Moves between items:
j278 α j905
j278 φ j543
j278 σ j923
j278 θ j744
j278 ζ j475
j278 ω j690
j288 α j730
j288 φ j558
j288 σ j337
j288 θ j620
j288 ζ j931
j288 ω j798
j225 α j866
j225 φ j167
j225 σ j829
j225 θ j511
j225 ζ j807
j225 ω j77
j620 α j88
j620 φ j228
j620 σ j835
j620 θ j952
j620 ζ j558
j620 ω j981
j496 α j807
j496 φ j528
j496 σ j310
j496 θ j792
j496 ζ j511
j496 ω j466
j286 α j496
j286 φ j730
j286 σ j396
j286 θ j857
j286 ζ j142
j286 ω j35
j328 α j978
j328 φ j259
j328 σ j88
j328 θ j266
j328 ζ j313
j328 ω j67
j35 α j466
j35 φ j313
j35 σ j730
j35 θ j328
j35 ζ j10
j35 ω j171
j744 α j826
j744 φ j863
j744 σ j867
j744 θ j866
j744 ζ j543
j744 ω j363
j931 α j35
j931 φ j798
j931 σ j288
j931 θ j558
j931 ζ j88
j931 ω j266
j904 α j903
j904 φ j826
j904 σ j469
j904 θ j475
j904 ζ j905
j904 ω j581
j915 α j744
j915 φ j807
j915 σ j382
j915 θ j225
j915 ζ j616
j915 ω j542
j831 α j67
j831 φ j365
j831 σ j981
j831 θ j55
j831 ζ j249
j831 ω j469
j528 α j77
j528 φ j978
j528 σ j792
j528 θ j10
j528 ζ j466
j528 ω j337
j67 α j620
j67 φ j38
j67 σ j259
j67 θ j698
j67 ζ j512
j67 ω j463
j38 α j228
j38 φ j905
j38 σ j698
j38 θ j904
j38 ζ j463
j38 ω j18
j792 α j167
j792 φ j10
j792 σ j142
j792 θ j35
j792 ζ j528
j792 ω j978
j922 α j923
j922 φ j915
j922 σ j581
j922 θ j382
j922 ζ j716
j922 ω j616
j673 α j716
j673 φ j829
j673 σ j690
j673 θ j817
j673 ζ j382
j673 ω j225
j730 α j528
j730 φ j328
j730 σ j857
j730 θ j88
j730 ζ j35
j730 ω j313
j949 α j249
j949 φ j562
j949 σ j903
j949 θ j864
j949 ζ j55
j949 ω j923
j475 α j18
j475 φ j690
j475 σ j278
j475 θ j543
j475 ζ j826
j475 ω j673
j905 α j949
j905 φ j581
j905 σ j904
j905 θ j826
j905 ζ j18
j905 ω j922
j826 α j864
j826 φ j673
j826 σ j475
j826 θ j690
j826 ζ j581
j826 ω j382
j466 α j396
j466 φ j337
j466 σ j528
j466 θ j978
j466 ζ j610
j466 ω j288
j610 α j286
j610 φ j288
j610 σ j466
j610 θ j337
j610 ζ j450
j610 ω j931
j542 α j363
j542 φ j396
j542 σ j807
j542 θ j77
j542 ζ j574
j542 ω j286
j266 α j171
j266 φ j249
j266 σ j798
j266 θ j831
j266 ζ j259
j266 ω j698
j923 α j904
j923 φ j744
j923 σ j562
j923 θ j867
j923 ζ j278
j923 ω j543
j88 α j10
j88 φ j266
j88 σ j931
j88 θ j798
j88 ζ j328
j88 ω j259
j981 α j259
j981 φ j55
j981 σ j228
j981 θ j949
j981 ζ j831
j981 ω j365
j463 α j981
j463 φ j18
j463 σ j38
j463 θ j905
j463 ζ j903
j463 ω j864
j228 α j266
j228 φ j949
j228 σ j952
j228 θ j903
j228 ζ j981
j228 ω j55
j396 α j310
j396 φ j857
j396 σ j77
j396 θ j450
j396 ζ j286
j396 ω j730
j574 α j817
j574 φ j286
j574 σ j542
j574 θ j396
j574 ζ j48
j574 ω j142
j690 α j922
j690 φ j817
j690 σ j543
j690 θ j363
j690 ζ j673
j690 ω j829
j365 α j38
j365 φ j278
j365 σ j55
j365 θ j923
j365 ζ j469
j365 ω j475
j866 α j690
j866 φ j574
j866 σ j616
j866 θ j542
j866 ζ j863
j866 ω j48
j77 α j48
j77 φ j450
j77 σ j167
j77 θ j610
j77 ζ j396
j77 ω j857
j55 α j698
j55 φ j923
j55 σ j949
j55 θ j562
j55 ζ j365
j55 ω j278
j558 α j328
j558 φ j981
j558 σ j620
j558 θ j228
j558 ζ j798
j558 ω j831
j903 α j831
j903 φ j864
j903 σ j463
j903 θ j18
j903 ζ j949
j903 ω j562
j698 α j952
j698 φ j904
j698 σ j249
j698 θ j469
j698 ζ j38
j698 ω j905
j167 α j574
j167 φ j610
j167 σ j511
j167 θ j466
j167 ζ j77
j167 ω j450
j616 α j543
j616 φ j542
j616 σ j915
j616 θ j807
j616 ζ j866
j616 ω j574
j807 α j863
j807 φ j77
j807 σ j225
j807 θ j167
j807 ζ j542
j807 ω j396
j716 α j278
j716 φ j616
j716 σ j922
j716 θ j915
j716 ζ j867
j716 ω j866
j511 α j542
j511 φ j466
j511 σ j496
j511 θ j528
j511 ζ j167
j511 ω j610
j469 α j463
j469 φ j475
j469 σ j365
j469 θ j278
j469 ζ j904
j469 ω j826
j863 α j673
j863 φ j48
j863 σ j866
j863 θ j574
j863 ζ j363
j863 ω j310
j835 α j931
j835 φ j952
j835 σ j171
j835 θ j512
j835 ζ j620
j835 ω j228
j829 α j616
j829 φ j511
j829 σ j817
j829 θ j496
j829 ζ j225
j829 ω j167
j857 α j792
j857 φ j88
j857 σ j450
j857 θ j931
j857 ζ j730
j857 ω j328
j259 α j835
j259 φ j698
j259 σ j266
j259 θ j249
j259 ζ j67
j259 ω j38
j864 α j365
j864 φ j716
j864 σ j18
j864 θ j922
j864 ζ j562
j864 ω j867
j142 α j511
j142 φ j35
j142 σ j286
j142 θ j730
j142 ζ j792
j142 ω j10
j171 α j288
j171 φ j512
j171 σ j313
j171 θ j67
j171 ζ j835
j171 ω j952
j313 α j337
j313 φ j67
j313 σ j328
j313 θ j259
j313 ζ j171
j313 ω j512
j512 α j558
j512 φ j463
j512 σ j67
j512 θ j38
j512 ζ j952
j512 ω j903
j363 α j382
j363 φ j310
j363 σ j863
j363 θ j48
j363 ζ j817
j363 ω j496
j798 α j313
j798 φ j831
j798 σ j558
j798 θ j981
j798 ζ j266
j798 ω j249
j10 α j610
j10 φ j171
j10 σ j35
j10 θ j313
j10 ζ j978
j10 ω j835
j867 α j475
j867 φ j866
j867 σ j716
j867 θ j616
j867 ζ j744
j867 ω j863
j978 α j450
j978 φ j835
j978 σ j10
j978 θ j171
j978 ζ j337
j978 ω j620
j337 α j857
j337 φ j620
j337 σ j978
j337 θ j835
j337 ζ j288
j337 ω j558
j48 α j829
j48 φ j142
j48 σ j574
j48 θ j286
j48 ζ j310
j48 ω j792
j817 α j915
j817 φ j496
j817 σ j363
j817 θ j310
j817 ζ j829
j817 ω j511
j382 α j867
j382 φ j225
j382 σ j673
j382 θ j829
j382 ζ j915
j382 ω j807
j952 α j798
j952 φ j903
j952 σ j512
j952 θ j463
j952 ζ j228
j952 ω j949
j581 α j562
j581 φ j382
j581 σ j826
j581 θ j673
j581 ζ j922
j581 ω j915
j562 α j469
j562 φ j867
j562 σ j864
j562 θ j716
j562 ζ j923
j562 ω j744
j543 α j581
j543 φ j363
j543 σ j744
j543 θ j863
j543 ζ j690
j543 ω j817
j310 α j225
j310 φ j792
j310 σ j48
j310 θ j142
j310 ζ j496
j310 ω j528
j18 α j55
j18 φ j922
j18 σ j905
j18 θ j581
j18 ζ j864
j18 ω j716
j450 α j142
j450 φ j931
j450 σ j610
j450 θ j288
j450 ζ j857
j450 ω j88
j249 α j512
j249 φ j469
j249 σ j831
j249 θ j365
j249 ζ j698
j249 ω j904

In the rows, 530 means zero.

The rows follow the links: the fewer symbols apart two items are, the more alike their rows tend to be.

Each row is also shifted at random along 4 hidden directions that mean nothing.

Some items, each with a row of numbers:
j142 -> (592, 617, 376, 628, 596, 472, 410, 608, 470, 490, 632, 437, 529, 543, 567, 522, 448, 425, 617, 409, 398, 564, 573, 524, 679, 621, 474, 595, 602, 480, 629, 457)
j574 -> (671, 475, 462, 562, 602, 521, 541, 507, 420, 421, 643, 499, 592, 509, 544, 488, 493, 430, 458, 450, 522, 490, 492, 564, 525, 600, 548, 594, 555, 619, 519, 562)
j171 -> (516, 600, 360, 640, 584, 513, 568, 572, 612, 604, 630, 593, 613, 484, 548, 599, 477, 522, 572, 460, 456, 500, 469, 431, 673, 457, 485, 454, 618, 622, 580, 549)
j744 -> (447, 435, 624, 483, 513, 536, 510, 525, 471, 458, 493, 534, 570, 534, 482, 402, 619, 525, 400, 604, 582, 468, 493, 645, 432, 539, 589, 591, 466, 566, 428, 573)
j511 -> (425, 477, 587, 410, 761, 493, 593, 472, 397, 469, 479, 482, 442, 546, 638, 596, 481, 537, 383, 472, 538, 616, 585, 531, 473, 646, 572, 580, 539, 451, 415, 508)
j981 -> (547, 573, 628, 482, 280, 509, 521, 552, 636, 709, 494, 583, 460, 526, 496, 598, 664, 604, 635, 572, 527, 552, 563, 474, 367, 458, 528, 469, 557, 419, 438, 520)
j18 -> (301, 497, 524, 562, 400, 572, 471, 552, 591, 537, 559, 575, 619, 504, 439, 412, 646, 521, 576, 616, 554, 424, 436, 611, 497, 443, 539, 520, 479, 514, 548, 550)
j67 -> (595, 607, 563, 589, 379, 533, 571, 558, 629, 621, 465, 575, 524, 521, 501, 593, 505, 595, 546, 559, 556, 536, 561, 415, 571, 439, 510, 473, 568, 711, 553, 567)
j616 -> (330, 410, 621, 494, 407, 595, 566, 433, 443, 369, 595, 510, 580, 544, 501, 443, 515, 439, 520, 569, 637, 492, 481, 611, 401, 582, 567, 600, 466, 656, 560, 584)
j528 -> (378, 535, 534, 543, 466, 466, 562, 522, 417, 515, 585, 513, 542, 513, 562, 574, 498, 470, 402, 417, 505, 540, 563, 445, 439, 608, 541, 614, 605, 713, 409, 575)
j310 -> (446, 472, 464, 517, 737, 524, 569, 492, 395, 421, 614, 508, 578, 513, 595, 521, 474, 449, 424, 450, 518, 525, 485, 565, 556, 622, 549, 578, 539, 564, 510, 537)
j931 -> (333, 602, 458, 565, 662, 455, 522, 598, 520, 613, 480, 541, 508, 525, 570, 605, 502, 565, 426, 450, 441, 551, 578, 439, 626, 535, 509, 537, 605, 587, 433, 526)
j923 -> (618, 464, 550, 564, 333, 635, 565, 481, 605, 482, 599, 572, 641, 524, 446, 442, 557, 492, 643, 623, 615, 449, 427, 586, 477, 445, 534, 483, 467, 625, 656, 580)
j337 -> (575, 612, 496, 574, 483, 479, 552, 554, 539, 589, 519, 501, 477, 538, 560, 636, 439, 526, 556, 464, 485, 592, 608, 401, 581, 560, 502, 547, 608, 630, 547, 516)
j77 -> (294, 516, 620, 455, 472, 483, 537, 488, 401, 472, 507, 429, 416, 566, 580, 587, 481, 483, 519, 470, 520, 626, 622, 493, 404, 661, 550, 619, 555, 515, 480, 507)
j55 -> (366, 538, 566, 552, 538, 578, 503, 568, 630, 566, 429, 574, 538, 539, 469, 470, 577, 617, 552, 649, 559, 487, 518, 575, 615, 428, 523, 484, 473, 505, 566, 526)
j512 -> (484, 593, 572, 574, 397, 516, 558, 577, 621, 638, 441, 598, 524, 517, 493, 579, 560, 612, 489, 564, 545, 522, 564, 431, 543, 436, 524, 500, 560, 672, 493, 573)
j88 -> (974, 638, 440, 589, 542, 473, 540, 579, 572, 648, 536, 545, 512, 510, 571, 639, 486, 545, 552, 439, 452, 580, 582, 396, 625, 511, 489, 498, 628, 579, 513, 510)
j278 -> (406, 421, 644, 451, 569, 602, 594, 456, 541, 497, 446, 588, 555, 527, 502, 478, 592, 591, 452, 653, 647, 489, 469, 617, 445, 485, 582, 499, 438, 517, 480, 585)
j286 -> (477, 555, 565, 499, 563, 463, 505, 538, 411, 516, 498, 437, 418, 556, 587, 582, 478, 497, 476, 448, 473, 617, 636, 503, 489, 645, 532, 613, 576, 491, 455, 502)
j698 -> (675, 544, 589, 483, 383, 560, 562, 513, 658, 668, 497, 595, 496, 517, 512, 601, 609, 613, 663, 598, 566, 556, 515, 491, 434, 435, 517, 431, 522, 409, 531, 528)
j313 -> (639, 600, 417, 619, 459, 502, 557, 562, 601, 621, 616, 581, 577, 499, 537, 616, 504, 519, 580, 445, 466, 515, 520, 404, 583, 479, 484, 482, 628, 635, 537, 543)
j259 -> (391, 614, 561, 518, 516, 505, 512, 576, 626, 669, 426, 540, 438, 539, 530, 615, 535, 623, 614, 561, 501, 597, 591, 467, 573, 489, 507, 470, 546, 407, 551, 480)
j922 -> (614, 477, 592, 491, 627, 567, 486, 532, 531, 465, 430, 517, 507, 561, 498, 417, 578, 574, 482, 639, 576, 509, 521, 654, 569, 528, 560, 550, 433, 436, 533, 516)
j382 -> (432, 379, 649, 385, 659, 549, 596, 454, 433, 454, 477, 547, 535, 524, 552, 471, 592, 560, 341, 579, 610, 504, 480, 643, 381, 577, 610, 570, 458, 492, 377, 568)
j48 -> (534, 506, 433, 558, 523, 522, 479, 520, 439, 431, 700, 460, 571, 521, 557, 497, 493, 398, 624, 430, 478, 538, 500, 584, 505, 637, 517, 592, 551, 451, 600, 481)
j469 -> (592, 529, 547, 530, 681, 546, 487, 586, 621, 594, 399, 585, 543, 526, 487, 450, 609, 646, 432, 648, 544, 476, 503, 609, 629, 427, 531, 492, 470, 465, 485, 531)
j863 -> (594, 474, 539, 541, 551, 585, 509, 495, 456, 373, 576, 448, 541, 558, 524, 448, 462, 449, 564, 545, 566, 528, 526, 618, 558, 603, 533, 591, 466, 534, 637, 512)
j807 -> (470, 454, 598, 444, 687, 476, 532, 514, 368, 454, 481, 495, 507, 531, 561, 488, 564, 521, 301, 486, 535, 530, 546, 600, 430, 627, 581, 627, 516, 529, 334, 545)

In each set, the symbols that take the first to the second take the third to the fourth, perhaps in another order. Give the fourth.
Answers are names.
(480, 492, 606, 434, 637, 546, 621, 498, 632, 664, 408, 644, 498, 513, 537, 597, 620, 687, 439, 619, 587, 526, 510, 507, 470, 431, 571, 427, 506, 431, 396, 557)
to (557, 438, 676, 414, 589, 594, 587, 463, 547, 504, 407, 570, 514, 546, 511, 493, 585, 619, 441, 655, 655, 523, 502, 607, 444, 487, 591, 510, 424, 499, 466, 568)
as (538, 630, 487, 575, 525, 466, 501, 588, 540, 608, 521, 505, 473, 546, 560, 616, 471, 535, 558, 452, 454, 591, 607, 420, 600, 552, 494, 532, 620, 551, 532, 503)
to j228

(327, 604, 543, 547, 565, 490, 498, 604, 610, 672, 412, 574, 483, 539, 522, 569, 584, 634, 511, 555, 489, 541, 566, 494, 605, 459, 520, 494, 560, 470, 462, 515)
to (348, 478, 568, 519, 331, 601, 509, 508, 592, 508, 582, 572, 608, 514, 451, 430, 638, 515, 640, 618, 591, 456, 452, 618, 427, 457, 536, 503, 467, 501, 576, 555)
as (452, 503, 568, 437, 677, 481, 555, 488, 401, 476, 495, 454, 421, 557, 621, 580, 469, 511, 465, 461, 517, 630, 604, 525, 479, 664, 552, 580, 536, 425, 476, 490)
to j88

(657, 457, 591, 503, 644, 608, 566, 506, 558, 456, 451, 553, 566, 547, 496, 455, 521, 573, 475, 643, 625, 493, 487, 636, 574, 480, 565, 511, 427, 543, 570, 555)
to (648, 408, 638, 421, 666, 565, 596, 450, 449, 421, 484, 514, 516, 542, 572, 507, 526, 539, 415, 569, 622, 541, 522, 607, 442, 579, 585, 556, 466, 503, 463, 558)
as (480, 537, 511, 522, 529, 478, 616, 487, 465, 544, 599, 541, 530, 504, 593, 642, 476, 493, 461, 419, 517, 572, 550, 410, 466, 586, 536, 559, 609, 661, 446, 561)
to j313

(951, 586, 480, 541, 641, 485, 481, 540, 469, 497, 546, 432, 427, 569, 598, 579, 420, 496, 593, 440, 453, 634, 624, 498, 618, 642, 496, 568, 558, 425, 607, 450)
to (283, 551, 534, 511, 630, 521, 645, 510, 601, 617, 464, 601, 530, 519, 569, 639, 490, 625, 431, 536, 561, 543, 526, 427, 576, 468, 545, 458, 566, 624, 452, 567)
as (419, 575, 430, 571, 689, 514, 595, 541, 613, 620, 523, 608, 568, 499, 583, 633, 480, 601, 494, 491, 509, 541, 502, 437, 654, 456, 510, 444, 580, 584, 514, 542)
to j18

(707, 555, 492, 561, 526, 544, 560, 560, 661, 646, 529, 643, 580, 496, 499, 558, 593, 599, 539, 567, 530, 476, 471, 487, 577, 396, 518, 423, 543, 557, 516, 565)
to (621, 486, 498, 536, 580, 585, 480, 546, 605, 546, 538, 571, 594, 514, 485, 437, 636, 563, 583, 611, 532, 455, 434, 631, 554, 449, 531, 469, 477, 378, 574, 521)
as (762, 441, 523, 510, 554, 593, 525, 467, 483, 409, 608, 500, 563, 544, 522, 468, 510, 466, 586, 547, 580, 505, 476, 624, 506, 567, 539, 549, 474, 473, 615, 521)
to j496

(421, 613, 457, 578, 618, 493, 542, 561, 536, 569, 520, 498, 484, 529, 578, 620, 433, 534, 540, 460, 476, 580, 596, 438, 657, 562, 505, 522, 587, 564, 573, 504)
to (681, 614, 454, 651, 402, 546, 526, 596, 664, 620, 537, 593, 606, 511, 460, 532, 520, 543, 573, 547, 506, 467, 511, 442, 644, 412, 493, 477, 568, 702, 598, 576)
as (433, 597, 548, 551, 466, 533, 570, 538, 633, 636, 471, 563, 491, 530, 539, 614, 493, 606, 592, 552, 541, 580, 579, 426, 564, 459, 510, 465, 554, 576, 555, 537)
to j469

(992, 484, 463, 562, 524, 577, 497, 502, 524, 437, 641, 509, 611, 535, 502, 436, 544, 449, 635, 542, 536, 474, 457, 628, 555, 540, 515, 534, 493, 464, 641, 519)
to (735, 470, 553, 479, 525, 501, 549, 488, 402, 472, 605, 498, 528, 529, 566, 534, 531, 455, 465, 452, 517, 549, 528, 550, 400, 627, 553, 606, 540, 538, 451, 538)
as (609, 518, 407, 549, 727, 486, 398, 588, 439, 448, 625, 450, 542, 534, 563, 448, 540, 435, 564, 450, 415, 527, 503, 649, 602, 631, 511, 575, 549, 317, 566, 452)
to j528

(557, 512, 665, 520, 370, 581, 585, 528, 610, 554, 410, 602, 552, 531, 452, 491, 576, 614, 454, 662, 634, 472, 524, 535, 477, 428, 556, 526, 469, 709, 495, 607)
to (455, 423, 537, 546, 520, 580, 546, 477, 477, 402, 612, 553, 661, 509, 481, 411, 554, 452, 455, 556, 591, 412, 417, 643, 477, 527, 557, 583, 470, 667, 540, 597)
as (485, 487, 668, 497, 308, 593, 486, 494, 535, 467, 503, 480, 492, 569, 458, 439, 585, 512, 644, 647, 610, 530, 541, 623, 413, 535, 546, 557, 423, 474, 601, 533)
to j542

(662, 542, 556, 480, 545, 523, 557, 551, 648, 692, 456, 624, 497, 516, 521, 586, 644, 648, 524, 580, 520, 528, 513, 498, 490, 428, 524, 425, 546, 416, 438, 533)
to (443, 539, 512, 558, 410, 591, 561, 519, 665, 609, 565, 610, 600, 513, 471, 539, 576, 570, 633, 592, 566, 486, 469, 504, 521, 425, 513, 434, 506, 552, 589, 552)
as (432, 609, 390, 577, 765, 444, 515, 616, 563, 648, 518, 570, 532, 500, 587, 596, 531, 588, 454, 438, 417, 539, 534, 477, 679, 497, 495, 491, 615, 466, 459, 497)
to j171

(625, 600, 549, 529, 479, 488, 584, 523, 518, 575, 501, 493, 444, 543, 583, 669, 438, 545, 552, 463, 513, 621, 631, 389, 535, 567, 515, 532, 591, 599, 531, 522)
to (711, 625, 521, 582, 384, 508, 494, 592, 654, 664, 489, 573, 509, 531, 486, 571, 576, 583, 634, 557, 499, 537, 558, 458, 556, 449, 490, 468, 563, 518, 549, 521)
as (631, 597, 463, 598, 408, 474, 478, 557, 453, 507, 636, 467, 525, 535, 541, 556, 474, 420, 605, 411, 447, 558, 589, 470, 529, 618, 496, 611, 610, 601, 568, 510)
to j171

(373, 611, 542, 522, 530, 473, 528, 564, 512, 596, 476, 492, 432, 544, 572, 634, 484, 559, 528, 461, 475, 616, 631, 422, 547, 569, 507, 542, 595, 533, 499, 498)
to (749, 621, 458, 587, 469, 472, 548, 561, 570, 639, 568, 568, 528, 501, 544, 636, 502, 542, 544, 447, 473, 542, 559, 389, 559, 504, 502, 508, 636, 613, 493, 541)
as (190, 561, 501, 512, 539, 488, 559, 534, 583, 651, 543, 581, 498, 504, 573, 633, 554, 578, 554, 492, 486, 565, 537, 438, 497, 507, 520, 477, 594, 468, 463, 523)
to j266

(660, 586, 614, 496, 530, 517, 619, 539, 606, 662, 378, 585, 452, 533, 549, 654, 511, 663, 470, 575, 569, 587, 605, 407, 539, 469, 535, 464, 551, 599, 459, 552)
to (550, 627, 461, 585, 477, 511, 427, 622, 663, 675, 517, 564, 505, 527, 502, 535, 603, 585, 668, 546, 451, 515, 531, 522, 606, 445, 474, 456, 565, 366, 563, 476)
as (401, 552, 517, 491, 560, 442, 522, 538, 435, 566, 560, 503, 470, 521, 599, 609, 543, 500, 480, 406, 444, 594, 587, 483, 434, 630, 532, 572, 614, 449, 390, 504)
to j730

(506, 451, 515, 640, 416, 599, 545, 523, 504, 376, 605, 567, 727, 506, 420, 361, 524, 436, 420, 586, 610, 365, 427, 612, 558, 482, 555, 596, 478, 878, 586, 642)
to (365, 465, 499, 502, 644, 498, 520, 518, 387, 439, 609, 495, 560, 518, 572, 485, 543, 459, 418, 441, 502, 499, 503, 594, 485, 629, 560, 605, 548, 506, 444, 529)
as (510, 466, 588, 518, 560, 556, 535, 496, 421, 373, 522, 459, 549, 558, 524, 447, 466, 464, 460, 547, 579, 512, 538, 615, 529, 611, 569, 615, 475, 617, 560, 545)
to j142

